Below is a small trained network, with its code and all its weights. Each question gives an input and a class and asks what happens when units are switched off, that is, made to give their printed mean instead of their output.

import numpy as np


def w(rows, s, z=0):
    codes = np.array(rows[::2]) - 128.0
    scale = np.full(codes.shape[1], s)
    scale[-1] = z or s
    return codes * scale


def f(y):
    return y / 2 * (1 + np.tanh(0.7978845608 * (y + 0.044715 * y**3)))


def log_softmax(a):
    a = a - a.max(-1, keepdims=True)
    return a - np.log(np.exp(a).sum(-1, keepdims=True))


def net(x, mask):
    res = np.array(x, float).reshape(1, 8) / 4 @ E
    y = f(res @ A[0][:, :-1].T + A[0][:, -1])
    res = res + np.where(mask, y, B[0][:, -1]) @ B[0][:, :-1]
    return log_softmax(res[-1] @ U[:, :-1].T + U[:, -1])


A, B = {}, {}
E = w([
[125,128,133,111,141,139,135],'x0',
[125,130,122,135,124,124,123],'x1',
[126,196,136,202,127,150,230],'x2',
[212,151,74,140,250,70,120],'x3',
[138,124,133,126,125,130,131],'x4',
[111,27,60,180,156,152,172],'x5',
[146,121,138,119,127,137,137],'x6',
[127,128,130,128,130,130,128],'x7',
],0.011)
A[0] = w([
[140,165,118,147,159,139,141,118],'neuron 1',
[165,190,132,110,144,103,101,135],'neuron 2',
[109,97,91,176,125,140,231,103],'neuron 3',
[138,164,133,155,156,119,175,116],'neuron 4',
[124,31,95,122,132,130,111,149],'neuron 5',
[108,150,137,123,89,149,154,174],'neuron 6',
[190,165,124,117,180,94,95,165],'neuron 7',
[156,85,78,158,176,133,140,71],'neuron 8',
[121,46,99,86,132,112,90,188],'neuron 9',
[146,118,136,54,110,117,8,254],'neuron 10',
[82,59,130,138,98,158,153,123],'neuron 11',
[149,234,147,137,102,132,168,161],'neuron 12',
[166,103,104,141,188,99,122,110],'neuron 13',
[120,129,123,106,103,133,129,169],'neuron 14',
[97,149,168,99,56,140,114,253],'neuron 15',
[167,126,84,157,194,111,158,86],'neuron 16',
],0.018,0.0055)
B[0] = w([
[180,116,111,172,111,85,140,160],'neuron 1',
[165,161,115,151,124,116,51,187],'neuron 2',
[121,125,215,176,188,251,114,210],'neuron 3',
[199,113,105,186,88,96,164,174],'neuron 4',
[74,82,77,108,20,84,144,203],'neuron 5',
[96,158,135,79,134,194,160,173],'neuron 6',
[152,172,109,119,168,133,22,215],'neuron 7',
[123,85,121,86,183,126,209,193],'neuron 8',
[55,94,75,90,66,59,107,212],'neuron 9',
[152,70,227,187,234,92,124,250],'neuron 10',
[126,85,129,220,51,155,51,197],'neuron 11',
[162,221,90,76,54,121,188,204],'neuron 12',
[89,134,106,52,205,118,135,199],'neuron 13',
[128,114,153,130,110,122,152,149],'neuron 14',
[106,126,192,104,153,67,249,218],'neuron 15',
[183,79,93,141,187,89,182,207],'neuron 16',
],0.028,0.02)
U = w([
[186,86,161,162,204,85,198,214],'0',
[178,148,141,130,185,81,2,84],'1',
[78,99,129,128,35,112,96,159],'2',
[109,87,43,35,154,98,121,8],'3',
[143,202,132,61,67,123,183,129],'4',
[246,206,33,129,105,109,90,115],'5',
[142,123,150,195,113,227,105,63],'6',
],0.0085,0.0018)

Each question gives the input, the list of numbers given to net, and the class t.
The units are the neurons (one row each of A and B). Each row of codes is followed by its name. A weight is (code - 128) times the scale printed after its matrix; where a second scale follows, it is the last column's (A, B and U).
mask holds one flag per neuron, in row order. A switched-off neuron (its flag False) gives its mean, the last column of its row in B, instead of its output. The means were averaged over made-up inputs and are rounded, as every weight is.
A unit's drop is (log p(t) with every unit on - log p(t) with that unit switched off) / (log p(t) with every unit on - log p(t) with every unit switched off).
The circuit of an input: a set's keep is (log p(t) with only the set's units on - log p(t) with every unit switched off) / (log p(t) with every unit on - log p(t) with every unit switched off). Starting from the 12 units with the biggest drops (on a tie, the unit counted first), units are removed one at a time, each time the one whose removal leaves the highest keep (on an exact tie, the one counted first), for as long as the keep stays at least 0.8.
units of the circuit, in order: the units of the circuit, biggest drop first
unit that matters most: the unit with the biggest drop
top k neurons: the k neurons with the biggest drops, biggest first
drop of u: that unit's drop, to one decimal
input [4,1,0,-6,-2,8,-2,-2], class 2: units of the circuit, in order : neuron 5
input [5,3,1,1,0,-7,2,-5], class 5: units of the circuit, in order : neuron 12; neuron 2
input [7,6,0,6,-7,7,-6,-8], class 3: top 2 neurons : neuron 10; neuron 13
input [2,8,-6,1,-7,2,-4,-1], class 3: top 2 neurons : neuron 9; neuron 11
input [1,-4,8,0,-7,-3,-3,1], class 4: top 2 neurons : neuron 12; neuron 7
input [4,-6,8,0,7,-1,-5,-4], class 4: top 2 neurons : neuron 12; neuron 10
input [5,4,8,-8,7,0,2,-4], class 4: top 2 neurons : neuron 12; neuron 15
input [-5,-7,-2,-5,3,1,-5,6], class 2: top 2 neurons : neuron 16; neuron 11
input [8,1,6,0,-3,3,-7,-7], class 6: top 3 neurons : neuron 3; neuron 15; neuron 10
input [3,5,4,-5,-6,1,-4,-7], class 6: top 2 neurons : neuron 3; neuron 11
input [4,8,0,-7,5,2,-3,2], class 2: top 2 neurons : neuron 11; neuron 10
input [0,8,-3,3,-4,-2,-5,-7], class 1: drop of neuron 5 : 0.0
input [0,5,4,-8,1,1,-3,3], class 6: drop of neuron 11 : 0.7
input [2,-2,-4,8,-7,0,4,2], class 1: unit that matters most : neuron 7
input [-8,-1,-7,-6,-7,2,-6,-7], class 2: drop of neuron 9 : 0.2
input [0,-2,0,4,0,4,3,1], class 3: top 3 neurons : neuron 10; neuron 15; neuron 13
